[-20 -58  11  45  -1  -5 -24 -13   9   2   0  -2  24   1   7  13 -49 -17
 -14 -16 -20  -9  -1 -10 -26  -5  -1  11   9  -2 -15  -9   1  -1 -29   2
   0  19  21  34 -40  10 -60 -15   9  -8]
hz.K
[ 31 -35  32  31  -8  -7 -40 -23   8  -4   9 -12  38 -14   3  11 -71 -32
   1 -21 -58  -3   1 -12 -23  -9  -2   5  12   2 -21   2  -9  -3 -15   0
 -25  44  32  12 -36   8 -72 -12  10   6]
nh.N
[ 27 -41   9  18  -5  -1 -34  -1   8   7   1   0  19 -12   5   3 -42 -28
 -10 -30 -20  -8  -8 -13 -27  -2  -8   7   2   5 -13   8  -4  -5  -6   3
  -6   0  36  11 -28   6 -38 -19  24  -3]
nh.N
[-21 -38   4  28  12   0 -22 -17 -16   6  -4   0  43   1   5  20 -39  -7
 -26 -17 -16 -15  -5 -15 -33  -9   3  22   2  -7 -10 -18   2  -4 -42   2
   3 -12  10  34 -45   9 -75  -2  12  -9]
hz.K
[ 11 -24  15  11  -2  14 -13 -28   6   6  -3   6  20 -39   7  37   0   4
 -14 -33 -25  -2  -4 -14 -22   8  -3  -1  -4   5 -14  -3 -13   7  -6  11
  14 -21  33  13 -44   7 -26 -15  32 -13]
nh.W
[ 17 -24   7  16  -2   9 -14 -28   5  -2   6  -5  34 -52  12  39 -16   0
 -12 -32 -54   4 -11 -15 -23  10  -5   4   4  -1 -16 -19   0  -3 -19 -16
   3   0  31  26 -67  13 -48 -32  14  -4]
nh.N
[  9 -24  19  17  -7  12 -14 -21   4   3   3  -2  13  -9  -4  12 -24  -6
  -2 -14 -37  -1  -4   0 -17  -7   7   4   3   1 -29   9 -11   0 -15   0
 -19  21  22   1 -35  17 -40 -20  15  -1]
nh.D
[ 19 -48  19  15   5  11 -25 -22   7   5   2  -2  22 -21  11  17 -34 -16
 -10 -18 -17   1   1 -10 -24   5   4   1   1   7 -12   6 -14   0   2  13
   1  24  31  10 -24   6 -41 -17  27  -8]
nh.D
[  -4  -22   -4   15   -9    2   -4  -20    1    2    1   -5   41   -6
    1   50  -19   26   -3  -17  -35    5   -2   -7  -20   -3    0   13
    4    4  -12  -10    2    6  -46  -16    3  -16    7   10  -66    4
 -111    0   -7   -6]
hz.R
[  8 -36  17  19   2   0 -28 -19  10   2   1  -4  30 -31   1  30 -34 -16
  -5 -25 -50  -8  -4 -12 -23   3   1   3   4   2 -29   9  -8  -2 -12   6
 -16  59  42  13 -34   5 -50 -17  16 -11]
nh.D
[  8 -50   5  12  -4  11 -14 -22   3  -4  -2  -4  25 -11  14  14 -15   2
  -9 -25   0  -7   0  -6 -20   6  -1  -6  -2 -13 -22  -1 -11  -2   7   2
   8   1  29  19 -31   6 -29 -30  38  -8]
nh.D
[-41 -17  24  25  20  -7 -13 -13   4   9  -4  -3  32   1  19  18 -12   0
 -16 -23 -39  -6   3 -14 -25 -14   0  -1   4  -2 -18 -20  -5  -1 -48  -3
   0  -2  12  64 -69  14 -75  -7  15   1]
hz.U
[ 20 -24  17  26   8   2 -30 -21   7   6   7   0  25   5   4  14 -39 -15
  -7 -31 -45   6   2  -9  -8  -8   2  12  13  -1 -11  15 -10  -1 -25   5
  -8  24  32  -9 -31  10 -48 -23  21  -1]
nh.W
[-15 -28  13  23   6  10 -14 -18   7 -11  -5   0  29  12  24  20 -32   3
 -58 -28 -22 -12   1   5 -22 -19   2  11   4  -3 -21  -4  -6   1 -43   8
  -7 -15  13  23 -55   7 -61  -7  18   0]
hz.U
[-25 -15  21  22   2  -8   3 -17   2   2  -2  -8  27  18  14   6 -19   1
 -16  11 -29  -3   5  -3 -20 -28   3   0   9   0 -17  -6   2   1 -49  -1
 -13  15  15  53 -52   9 -62  -4  16   5]
hz.U
[-14 -36  10  19  10   4 -11  -7  -3   6  -4  -3  28   6   1  13 -29   1
   7  -8   1  -8   0  -5 -18  -1   2   2   1  -7 -20  -2  -7   0 -11  -2
  -2   3  -2  18 -25   4 -33  -4  23  -3]
hz.K
[  6 -16   6  19  -2 -37 -10 -34   5   5   3   9  44 -43   3  47 -16   6
 -11 -35 -57   8  -1 -13 -25   2  -5  -2   5  -1 -12  -1  -8  -5 -28  -9
  -8  19  26  15 -66  11 -45 -33  16  -6]
nh.D
[  4 -34   7  21   4   1 -21 -31   8   5   8   4  30 -44   8  30 -11   9
   1 -38 -42 -20   0 -10 -34  -3 -13  -5   0   2 -19 -12   1  -6 -34   3
  13 -12  33  39 -49   5 -65 -16  41  -4]
nh.W
[-11 -41  15  28   3  -4 -17 -18   0  -2  -4 -12  24   8  13  -3 -46 -24
 -16 -12  -2  -6  -9 -12 -24 -13   3  -2   3   2 -21  -2  -8  -9 -19   8
 -12  20  21  47 -21  10 -64  -3  21  -1]
hz.K
[ -6 -28   1  26   6   5 -12 -22   3   8   0  -2  49 -13   0  49 -21   7
 -44 -19 -36  -6   9 -16 -40  -3 -11  26   7  -4 -14 -18   3   2 -48  -6
  13 -22  23  43 -81  20 -63 -10  14  -8]
hz.K
[  0 -34  24  18   3   6 -15 -19   5  -8   7   6  17 -23   1  17 -16  -4
  -9 -36 -15  -5   2  -6 -29   0 -11   0   5  -3 -15   3  -5   1 -11  14
  12  -8  24  27 -31   8 -43 -16  10   9]
nh.W
[-34 -20   4  18   5   8  -2 -22  -4  -2  -8   0  40 -21  11  39  -9  32
 -19 -29 -33  -5   3  -8 -30 -12  -9   1   4   1 -14 -25   7  -5 -48  -6
  21 -26  10  52 -81  12 -67 -21   5  -7]
hz.U
[  2 -32  -7   4   1  34 -13 -22  11   9  13   8  34 -61   1  53  30  23
 -28 -40 -13  13  -4  -6 -19  22  -8   2  -9   0 -25 -14   5  -5  -3 -14
  30 -51  20   6 -61  19  -3 -35  30 -19]
nh.D
[-18 -37  12  27  -7   8 -26 -23  -4  14  -3   3  48  -2  -2  30 -40  -4
 -39 -22 -34 -10  -7 -11 -28  -5 -15  26   9  -3 -16 -18   5   9 -58 -10
   4 -19  10  20 -70  19 -67 -23  10  -8]
hz.R
[-15 -38   5  23   5  -5 -30 -27   0   5  -2  -4  36   0  -2  13 -55  -7
  -9 -22 -30   6   0 -15 -29 -10  -7  12   8   2 -13 -11   0   2 -46  -3
   2  -7   6  27 -37  11 -74  -6  -4   0]
hz.R
[-14 -20  18  21   4   0 -15  -8   0   5  -1  -2  16  -1  13  23 -21 -13
 -28 -16 -32  -3  -2 -16 -24 -12   5  16   4  -2 -18  13  -2  -7 -35  10
  -5   1  21  42 -50  12 -58 -10  26   3]
hz.U
[-16 -37  16  30  -1   1 -20 -19  -2  17  -8 -14  22  27   9   7 -48  -8
 -16 -19 -26  -3  -7 -11 -20 -20   3  10  12  -3 -21   6  -4   5 -48   6
 -28  14  10  35 -47  11 -75   3  17   3]
hz.U
[  0 -34  15  20   0   8 -16 -23   5   7   4  -2  22 -27   7  24 -18  -5
 -14 -32 -34  -3  11  -7 -20  -1   1   5   3   0 -21  -6 -12  -7 -11   7
  11   5  19  16 -43 -39 -36 -27  11 -18]
nh.D
[ 15 -30  15  10  15  10 -20 -19   5  18   4  10  17 -39   8  34  -8  -9
  -5 -42 -66   1  -8  -3 -31   8  -7   2   1  -3 -18  -2 -11  -7 -17   7
   1 -13  26  16 -38   9 -41  -6  20  -7]
nh.W
[ -6 -46  14  17 -13  38 -41   0  27  30  10  17  39   6  -3  75 -40 -35
 -93  -8 -54  -9 -11 -25 -17  35 -14  64 -15  14  -6  24 -26  10 -48  -2
 -17 -36  33 -48 -62  16  11 -38  37 -29]
nh.W
[ -7 -44   4  13   0  16  -3 -13  -1   3  -3   4  18  -9   7  38   4  27
 -44 -18  19 -16   0   0 -19   0  -9   6  -3   4 -11 -10   4  -5  -9   2
  19 -50   9  14 -41   4 -15 -12  18   5]
hz.K
[-23 -30   1  25   4   5 -16 -18   0   5  -7  -2  33   4   7  16 -34   2
 -23 -14 -14 -13  -1 -12 -18  -5 -15   9   2  -2 -22 -10  -3  -1 -30   8
  -6 -10  12  36 -46   5 -46  -8  14  -5]
hz.R
[ 23 -35   3  12 -12  13 -14 -24   7  12   5  -8  29 -22   2  31 -16  14
 -14 -15 -42  -3  -6  -9 -11   7   5   9   9   3  -7   7  -4   1 -11  -6
  -3   9  32  -8 -58  23 -33 -38  22  -7]
nh.D
[ -9 -27   9  26   0  -5 -18 -18   0   3   1   2  47   2  10  14 -48 -13
 -18 -14 -38   1  -1  -7 -15  -3  -6  16  11  -1 -14  -5   1   0 -41   1
  -4   9   8  24 -37   9 -66  -5   1  -1]
hz.K

[  4   3   2 -11   5 -25   5   0  -9  -8 -15   3  -2   6   7   1  -6   3
  -3   3   2  19   4   6 -11   0  14  -8  -5   1  -5   4  -1   1  -1 -14
  13   1   6  -1 -14   9  19  -3 -15   2]
Mq.Rl
[ -2   1  -1  -9  -2 -11   3  -5  -7 -16  -3   5   0   3  10 -13  -3   3
   0 -13   7  12   3   4 -14  -5   9   0  -3  -1  -2   2  -7   5   1 -12
  21  -5   3  -5  -3   8   6 -13   3   8]
dm.Mb
[  4  14   8  -3 -10 -10  -4  -3 -18  -4   0 -17 -16 -11  -2 -24   3 -20
   1  -3   1   4  -6  -6  -8  -5  -1  -4  12   3  -5  13  12  -2   1 -13
  -5   9  -1 -11  -6   0  13   6  -1 -12]
Mq.Rl
[ -1   6   1  -7  -1 -21  -1   5  -3  -4 -12   7   1  10   9  16  -3   9
   1  19   6  22   5   5 -16  10   7  -8  -9  -5  -2  -5  -4   7   1 -15
  13  -7   1   3 -17  13  15 -11  -4   4]
Mq.Rl
[  6   6   5 -11 -12 -18   4  -1 -14 -11 -10  -3  -8   5  14 -13  -2  -7
   1 -11   6   7   3  -2 -18  -3   5  -3   4   0  -6  10   2  -1  -6 -12
  11   3  -9  -8  -5   6  15  -7  -4   2]
Bz.nq
[ 12  -9  -2   4  -9   5 -11 -12  -1   0  17 -12  -6 -23 -17 -26   1 -15
   0 -24   5   5 -12   0  -8 -18   4   5  -1  -2   0   8   7  17   4  -5
  13   4  29  -7   0 -11 -11  -7  16   3]
dm.dd
[  2  -1 -15  -3  -2  -5  -4   1  11  -8   3   2  -6 -11  -2 -10  -4   3
   0  -8  -2  26   1  10  -5 -16   4   0  -6  -5  -1   3  -4  12  -2 -10
  26  -2  10   3  -1  -2  -3 -16   8   1]
dm.dd
[  4  11  -1  -9  -3 -14   0  -1  -4  -8  -5  -1  -4   1  14  -2  -1   0
  -2   2   3  11  -1   4  12  -3   4  -2   5   0   1  -4  -1  -3  -1  -2
  10   3   4   2  -8  -5   6   2  -2  -1]
Mq.Rl
[  1   2  -6  -2   0  -4   4  -2  -4 -17  19  -8  -7   1  13 -16   5  -3
   4 -26   3 -23  -9  -1   2 -12 -10   7  23   3  -7  12  -6  -5  -2   4
  31   6 -11   1   9 -13   0 -13  -2   2]
Zm.Zl
[  4  -7  -4  -7  -1   2   1   1  -7 -11  -3  -4   4 -11   0 -13 -10  13
  -1 -37   2  -1   0   9   1 -13  11 -11 -13  -4  -4   6   5  16   2  -2
   5   7  16  -1  13  -1  -2   8   1   7]
dm.Dl
[ -2   3 -15   1  -2   4   3   4   6 -20  16   5  -4   6  22  -6   1  13
  -2  -9   7 -23  -1   4   2  -6 -14   4  15   5  -3   6  -9 -19  -1   5
  31  -2 -17   1   9 -15  -1  -1   2  10]
Zm.Gm
[ 10  21   1  -2 -16 -13   0 -17 -15  -9 -12 -13 -13 -23  -3 -25   2  -8
  -6 -12   6   9  -7  -1  -6  -8  -4 -11   4   5 -13  14   5  -5 -14  -5
   5   8   1  -8  -1 -11  -1   6  -2  -6]
Mq.Rl
[ -8   2   6 -14   0 -28   7   3  -7 -10 -13   3  -1  13  19  15  -3   9
   2  16  -6  13  -1  10   5   5  -1   6  -3  -7  -1  -1   4   7   0 -13
  18  -4   8   5 -13   2  15  -3 -14  -6]
Bz.nl
[ -3 -20  -6 -14   4 -12   1  -1   0 -14  -7  14  12  10   7  13  -5  16
  -7 -15   9  14   7   9 -11   1  19   7 -12 -11   2  -2  -3  21   1 -10
  15  -9  11   4  12  14   6 -15   2  17]
dm.Dl
[  3  -9   4 -11  -5 -20   8  -6 -19 -20  -2  -4  -2   6  12 -14  -9   4
   2 -24   8  -5   0   3 -11 -10   8  -2   3   2  -6  14   0   4   1  -8
   8   2  -2  -9   3  -2  13  -9  -3   5]
Bz.nq
[ -1   3   9  -7  -1 -17   6   5 -11  -6  -4  -6   3  -1   0  -2  10  -9
   1   3   0  10  -2  -2 -11   0   5   5   6  -5  -2   3   2   8   0 -11
   9  -2   2  -3 -17   5   8  -7  -5  -8]
Mq.sf
[  0  13   2  -3  -7  -8  10   1  -9   0 -15   3 -13 -10   4  -7  -2   1
 -19  -8   6  18   0   5 -14  -4   4 -19  -6   1  -7   3   4   3   0 -10
   1   7   3  -2  -2   3   5   8  -6   2]
Mq.Rl
[ -8  -4  -8   9  -2  11  -2   1   3  -3  14   2 -13   1  16 -14   2  -3
  -2 -10  10 -13   0  -6 -11  -5  -8  -5  22   5   9   0  -2 -19   1   9
  12  -1 -20   6  10  -3  -1 -15   7  14]
Zm.fr
[ -3  11 -12   0   3   4   0   3  15  -9  10   3  -1  -1  21  -8   4  13
  -3  -4   2   2  -4  11   9  -5 -15  -3   6   4   0   3 -10  -8  -1   8
  31   1   0   1  14 -17 -10  -2   9  16]
Zm.Gm
[ -7   5  -9  -5  10  -5   6   4   1 -12   5   8   9  14  12  11   7  19
   0   0  -8 -17  -1  10  18 -12  -3   6  11   2  40   1 -10 -13   0  11
  23  -7 -10   3  10  -8   3   3  -6   1]
Zm.Zl
[ -6   2   4  -7   2 -11   6   5  -8  -9  -7  -1   1   6   6  -2   6  -1
  -4  -4   1   7  -1  -3 -16  -1   8   1  -5  -5   0  -1  -1   7   1  -8
   5   1   0   3  -9   7  10  -8  -7  -1]
dm.Mb
[  2  -6  13  -9  -3 -16   1  -4 -14 -10  -5  -3   1   3   1  -2   4 -10
   4  -6  -1  16   7  -5 -23  -4  15   1  -3  -5  -1   6   2  14  -3 -16
  -7  -1   0  -4  -8  15  17 -10  -8   2]
Mq.sf
[ 11   5   8  -6  -6 -17   3  -7 -14  -9   1  -2  -5   2   5  -4  -2   2
   1   5   4   3  -2  10  -8  -2   6   2   3  -1  -4   0  -4   2  -5  -9
   9  -1   0  -2  -7   3  10  -4  -8  -2]
Mq.Rl
[  5 -10  -2  -9  -8  -4   5  -3 -15 -12  -8   3  -1   1   2 -12 -11   9
   6 -27   6  11  10   2 -20 -12   5  -1  -9   0   1   6   7  18  -4 -12
  -2   0  -3  -5   4   6   8  -7   2   8]
dm.Dl
[  1  -3 -19  10   2  20   2  10  16  -1  12  15   5  10  14   7  -5  20
   2 -11  -2  -7   7   6  -3   4 -11  -1  -7   2   5  -7  -2  -5   1  19
   3  -5 -14  -5  12   0 -10 -10  20  22]
Zm.fr
[ -2   5 -18   5   4   7   1   0  23  -9  12  13   6   9  14   0   7  19
  -8  -8   1 -13   2   8  11  -2 -12   0   1   0   6   1  -9  -5  -2  18
  22  -8 -11   4  26  -5  -7  -9   8  17]
Zm.Gm
[  5 -11  -7  -6   3  12   4  -8   4  -5   2   4  14  -2  -7   2   2  15
 -11 -33  -2   6   9   8   5 -11  13   4 -18 -10  -3   5  -2  13   3   3
  10   1  21  -4  10  -2  -4   9  10   4]
dm.Dl
[-11  -4  -4 -24   6 -33  10  10   3 -15 -18  29  12  40  27  40  -5  28
  -4  27   2  17   9  10  -2  21  18   4 -10 -10   4 -17 -11   3  -2   1
  23 -21  -9  11 -15  24  19 -16 -14   9]
Mq.cp
[ -5  -3  13 -16   3 -32   6  -1 -11 -10 -15   7   5  12   1  17  -4  -4
   0  12  -1  23   6   3 -11   8  25   2  -9  -9  -5   2  -2  12   1 -10
   6  -7  10   0 -22  17  17  -8 -16  -6]
Mq.sf
[ -4  12  -1 -10  -1 -23  -3   3  -3 -12 -12  -1  -2   4   6   5  -1   3
   0  15  10  17  -3   8  -3   4   7   1  -6  -2  -2  -2  -4   1   2 -13
  39  -5   6   1 -14   0  14  -3  -3   0]
Mq.cp
[ -1  14  -4  -8  -2 -20   2  -2   2  -4 -18  -1  -7 -10  -1   6  -4  -5
  -2  16   1   6   0   8  -3   5   6 -10  -7  -2   1  -4   0   8   3 -19
  11   2  11   2 -15  -2   9   1  -4  -7]
Mq.Rl
[  0  -1 -12  -1   2   9   3  -2   5 -14   8   5   7   0   8  -3   3   8
   4 -16   1  -9   4   3   3  -3  -6   9   5   7   1   7  -6  -7  -6   8
  19  -5  -6   0  13  -7   0  -4   1  12]
Zm.Zl
[ -5  -4 -13   1   3   5  -3   9   8  -7  14   8  11  12  21   4  -3  12
  -2   1  11 -40   2  -4 -14   2  -9  10   6   6   4  -8 -10 -19  -7  15
  16 -11 -26   1   9   8  -4 -24   7  20]
Zm.fr
[  3   8  10 -10  -7 -11   1 -13 -17 -12  -1 -10  -6 -14  -4 -23   8  -6
  -2 -19  -1  -1  -4   2  -1 -12   0  -3   8   5  -6  12   5   2  -4  -8
   4  10  10  -7   1  -7   6  12   1 -11]
Mq.cp
[  8   9   1  -6  -4  -9   0  -1  -4  -5  -8  -1  -2  -3   7  -6  -4  -3
   3  -4   6  20   2   0 -15   2   4  -7   0   0  -2   3   1   7  -8  -9
  -3   2   5  -5  -4   5   2  -4 -12   1]
Mq.Rl
[ -2  -9  14  -7  -9 -16  12   2 -16  -9  -9  10   3  16   8  12  -4   3
   3   1   4  -8   4  -2  -1   6  11   5   6  -7  -3   2  -4   2  -4  -3
 -10  -7  -3  -2  -5  11  14  -2  -9  -3]
Mq.cp
[  5  -8  14  -8  -7  -9   8  -1 -24 -14   4 -12  -6  -2   7 -22   1  -7
   5 -27   2 -19  -2 -10  -5 -10   6   4  10   3  -9  17  12   1   1  -1
  -5   5  -1  -7   6   3  13   7  -3  -5]
Bz.nq
[ -4  -5   6 -14   3 -18   5   3  -9 -10  -5  -1   6  16   3  10  -2   5
   1  -4   4   6   3   1  -6   3  16   4   4   7   0  -1   3  12  -5  -4
   8  -3   0   2  -3   8  12  -2  -4   1]
Mq.cp
[  3  -7  25 -10  -6 -17  10  -2 -20  -7  -9  -7  -1   5   4   5  -3  -3
   7  -6  -2  -9  -3  -8  -7   4  12   4  10   1  -7   8   4   7  -3  -9
 -20  -1  -5  -2 -13  11  12  -8  -8  -6]
Mq.sf
[  7 -21   3   5   2  16   4  -4  -5  -1   1 -20   2 -12  -7 -17  -2  -5
   4 -34   2  -3   2   1  -2 -13   4  -7 -13  -1   1   9   6  15  -2   0
 -17   7  -3  -3  11   1  -7   9   5  -2]
dm.Dl
[  4  -8   3 -14  -2  -9   4  -3 -10 -11  -4   1   7   0   5  -8  -7   4
   1 -25   6  -1   6  -2 -10  -9  15  -5 -10  -5  -9   8   3  17   1  -8
   1   3  15  -6   2   4   2 -15   1   3]
dm.Dl
[  4  -4   9 -12  -3 -16  -1  -3 -16 -13   3  -3  -5  -5   1 -12  -1 -11
  -3 -13   4   3  -3  -2 -13  -8   2  15  12  -6  -3  11   3  13   0  -9
  29   1   4  -4  -1  -2   9 -11  -1   2]
Bz.nq
[ -1   6   3 -16  -4 -27   4   2 -10 -13 -16   6   1  10   5   7  -3   2
  -2   3   9  20   4   5 -16   2  13   1  -4  -3  -2   1   0  12   1 -11
  20  -1   5   6 -12  11  10  -9 -10   4]
Mq.Rl
[ -6  14   2  -4  -5  -9   0   4 -16  -3 -16  -1 -10   4  11  -9  -3   1
  -3   7   8  11   3   7 -16  -1   3 -10   1  -1  -5  19   0   0  -5  -8
   2   1 -11  -4  -9   2   8  -9  -5   2]
Mq.Rl
[ -2   6  10 -13  -5 -29   6   0 -17 -13 -10  -6  -6   8  10  -5   3  -2
   2   2   3   1 -14   2  -7   4  11   4   9  -5  -9   5   0  -3  -2  -8
  17   2  -2  -3 -12   4  19  -3 -10  -4]
Bz.nl
[  0  -9   1  -9  -2 -20   2  -5 -10 -20   5  -4   0   2   1  -3   2  -7
   4  -6  -5  -5  -3   1   3  -7   4  26   6  -5  -6  10  -2   8   2  -2
  14   0   9   1  -4   6   6   3  -5 -11]
Bz.nl
[ -2   4   0  -9  -1 -19  -8  -3   0 -13  -3  -6  -1   0   5  -8   3  -5
   3  -2   6  15   0   6 -14   5   4  13   7  -5  -4   7  -6   0   3 -13
  21   0   7  -2 -10   1  10 -16  -2   3]
Bz.hr
[  3  17   5 -10  -3  -7   4  -2 -11 -11   1  -6  -7  -9  -6 -16   2  -6
   2  -9  -1  -1  -1  -2   0  -5   4   0  10   2  -7   8   3   1   1 -12
   8   5   2  -8  -3   1   6  -3  -4  -5]
Mq.cp
[  0   0 -12  -3  -1   7   3   2  10 -19  15   6   0   6  27  -9   0  16
  -2 -22   9 -19   3   1   2 -11  -9  -3  -1   8   1   2 -13 -14   2  14
  28  -4 -17  -2  18  -7  -2  -8   1  19]
Zm.Gm
[  5  -1   8 -10  -8 -21  -2  -2 -16 -14   1 -10  -5  -9   2 -18   2 -16
   4 -15   5  10  -2  -2 -17  -9  13  12   5   1  -7  10   5  15  -1 -17
  10   2   7  -5  -4   7  12 -13  -4  -1]
Bz.nq
[ -2  13   9  -4  -7 -24   1   0  -1   0 -18   2  -5  -4   2   2 -11  -3
   0  16   4  26   2   5  -9   4   5  -2  -6  -3   1  -4   2  -3   0 -11
  14  -3   5   2 -19   6   8 -10  -6   1]
Bz.nl

[ -6  11   1  -6  15  25 -10  46  60 -10 -62   8 -27 -39 -21  -4 -11  -9
  26 -58 -10  30 -28  43 -14   5  52  30  16  13 -13  11 -16  16 -29  15
 -64  67  10  22  20  21   3   4   5 -28]
bh.Q
[ -3 -20   9   8   1  11 -24   9 -15  26 -17  10   7 -21  -8 -14  13 -14
  -1   9  -4  12   7  20   9  -7  31  -5  -7  31 -18 -11 -25  -2  17 -10
 -60  38   0  11  26   4 -23 -20   1  -4]
zg.Z
[ 20  -5  -3  -5  -9  13 -64   3   1  -5   3  25  25  -6 -17  -4   0  -2
 -18  30 -38   7  13 -11   3   8 -24 -11  -9  27  -2 -32 -10  17 -18  -9
   2  21  10  22  38  -7  -6 -28   6  15]
zg.Z
[  3  12 -14   5  -7  -5 -23  18  18 -19 -44   3 -11  -3  19   2  -8  14
   6  -5 -17  11  -3  -7 -10  10  26  19  -6   0   6   1  13   6  -8  -4
  18  41  -2  -7   6   3  -7 -20   8  88]
Qn.V
[ 11   0  -3  -4   7  -5 -29  25  11  18 -60  28  -9   6  -9 -51  -4  11
 -18  20 -14  13 -17  13   3  -7   2   2  -2   6  -7  -5   5  -5 -17  -2
  35  67   9  23  -7   6   3   0  -8  11]
Qn.B
[-16   8   5  -1  -7 -13  -5  44  51  15 -70  12 -21 -16 -19  -9 -30  22
  -2 -51  -5  18 -20  47   4  -9  38  -1  -8   1  -7  15 -16  27 -36   0
 -13  77  -1  32   5  19  -7   6   3  24]
bh.Q
[ -2  -6 -22 -15  -5  16 -42  26   1   6   4   8  39  21   0   6  12   2
 -38  12  -6 -14 -35  -5   2  14   5  11   9 -60 -12 -20   2   6  -6 -12
 -15  33  -9  16  22  -2 -14 -40  18  44]
zg.P
[ -3  -2   3  13  -1  10 -78  22  16   9 -34  19   1  -3 -17  -2  10   6
 -41   2   0  11  12  15   8  11   1   3   3  12  -3 -17  -4  23  10 -10
 -32  58   7  17  -1   6 -17 -40   9  34]
zg.L
